Below are the code and all the weights of a small trained network. Each question names an input and a class and asks about switching units off, where a switched-off unit gives its printed mean instead of its output.

import numpy as np


def w(rows, s, z=0):
    codes = np.array(rows[::2]) - 128.0
    scale = np.full(codes.shape[1], s)
    scale[-1] = z or s
    return codes * scale


def f(y):
    return np.maximum(y, 0)


def log_softmax(a):
    a = a - a.max(-1, keepdims=True)
    return a - np.log(np.exp(a).sum(-1, keepdims=True))


def net(x, mask):
    res = np.array(x, float).reshape(1, 8) / 4 @ E
    y = f(res @ A[0][:, :-1].T + A[0][:, -1])
    res = res + np.where(mask, y, B[0][:, -1]) @ B[0][:, :-1]
    return log_softmax(res[-1] @ U[:, :-1].T + U[:, -1])


A, B = {}, {}
E = w([
[67,95,36],'x0',
[157,159,93],'x1',
[237,240,44],'x2',
[253,195,178],'x3',
[58,147,115],'x4',
[201,3,107],'x5',
[10,203,153],'x6',
[111,176,105],'x7',
],0.0067)
A[0] = w([
[71,208,166,144],'neuron 1',
[109,94,30,216],'neuron 2',
[71,157,240,197],'neuron 3',
[186,192,83,133],'neuron 4',
[74,109,23,237],'neuron 5',
[141,91,214,184],'neuron 6',
[186,32,170,121],'neuron 7',
[2,205,147,169],'neuron 8',
[213,171,134,255],'neuron 9',
[92,79,15,68],'neuron 10',
[168,171,143,160],'neuron 11',
[216,37,138,168],'neuron 12',
],0.011,0.0063)
B[0] = w([
[115,55,13,203],'neuron 1',
[197,201,59,205],'neuron 2',
[128,98,4,232],'neuron 3',
[225,134,83,195],'neuron 4',
[188,146,46,223],'neuron 5',
[127,147,13,207],'neuron 6',
[99,80,7,216],'neuron 7',
[74,89,2,253],'neuron 8',
[180,152,37,242],'neuron 9',
[211,194,79,178],'neuron 10',
[188,215,113,180],'neuron 11',
[85,92,6,240],'neuron 12',
],0.0095,0.011)
U = w([
[199,186,28,212],'0',
[55,153,174,2],'1',
[56,34,11,177],'2',
],0.012,0.0083)

Each question gives the input, the list of numbers given to net, and the class t.
The units are the neurons (one row each of A and B). Each row of codes is followed by its name. A weight is (code - 128) times the scale printed after its matrix; where a second scale follows, it is the last column's (A, B and U).
mask holds one flag per neuron, in row order. A switched-off neuron (its flag False) gives its mean, the last column of its row in B, instead of its output. The means were averaged over made-up inputs and are rounded, as every weight is.
A unit's drop is (log p(t) with every unit on - log p(t) with that unit switched off) / (log p(t) with every unit on - log p(t) with every unit switched off).
The circuit of an input: a set's keep is (log p(t) with only the set's units on - log p(t) with every unit switched off) / (log p(t) with every unit on - log p(t) with every unit switched off). Starting from all 12 units, units are removed one at a time, each time the one whose removal leaves the highest keep (on an exact tie, the one counted first), for as long as the keep stays at least 0.8.
circuit, biggest first: the units of the circuit, biggest drop first
k most important neurons: the k neurons with the biggest drops, biggest first
drop of u: that unit's drop, to one decimal
input [-6,-4,1,-1,-3,3,-7,6], class 2: circuit, biggest first => neuron 12
input [-1,-3,4,-3,5,-3,1,8], class 2: 2 most important neurons => neuron 8; neuron 1
input [6,1,0,-8,7,3,7,0], class 0: 2 most important neurons => neuron 10; neuron 2
input [-3,-6,-2,7,3,3,-8,5], class 2: 2 most important neurons => neuron 12; neuron 7
input [-8,3,0,4,7,-2,4,1], class 2: 2 most important neurons => neuron 1; neuron 8
input [5,8,2,-6,4,-1,5,4], class 0: 3 most important neurons => neuron 10; neuron 2; neuron 5
input [-7,-4,0,3,-7,2,3,-7], class 2: 3 most important neurons => neuron 7; neuron 12; neuron 2
input [-5,6,-4,4,-1,4,-7,-5], class 2: 2 most important neurons => neuron 12; neuron 7
input [-2,-4,-6,8,3,-4,-2,-4], class 2: drop of neuron 2 => 0.2
input [0,-6,3,-8,-1,-1,-2,-8], class 0: drop of neuron 8 => 0.1
input [-3,5,1,-7,5,7,-1,6], class 0: drop of neuron 8 => 0.0
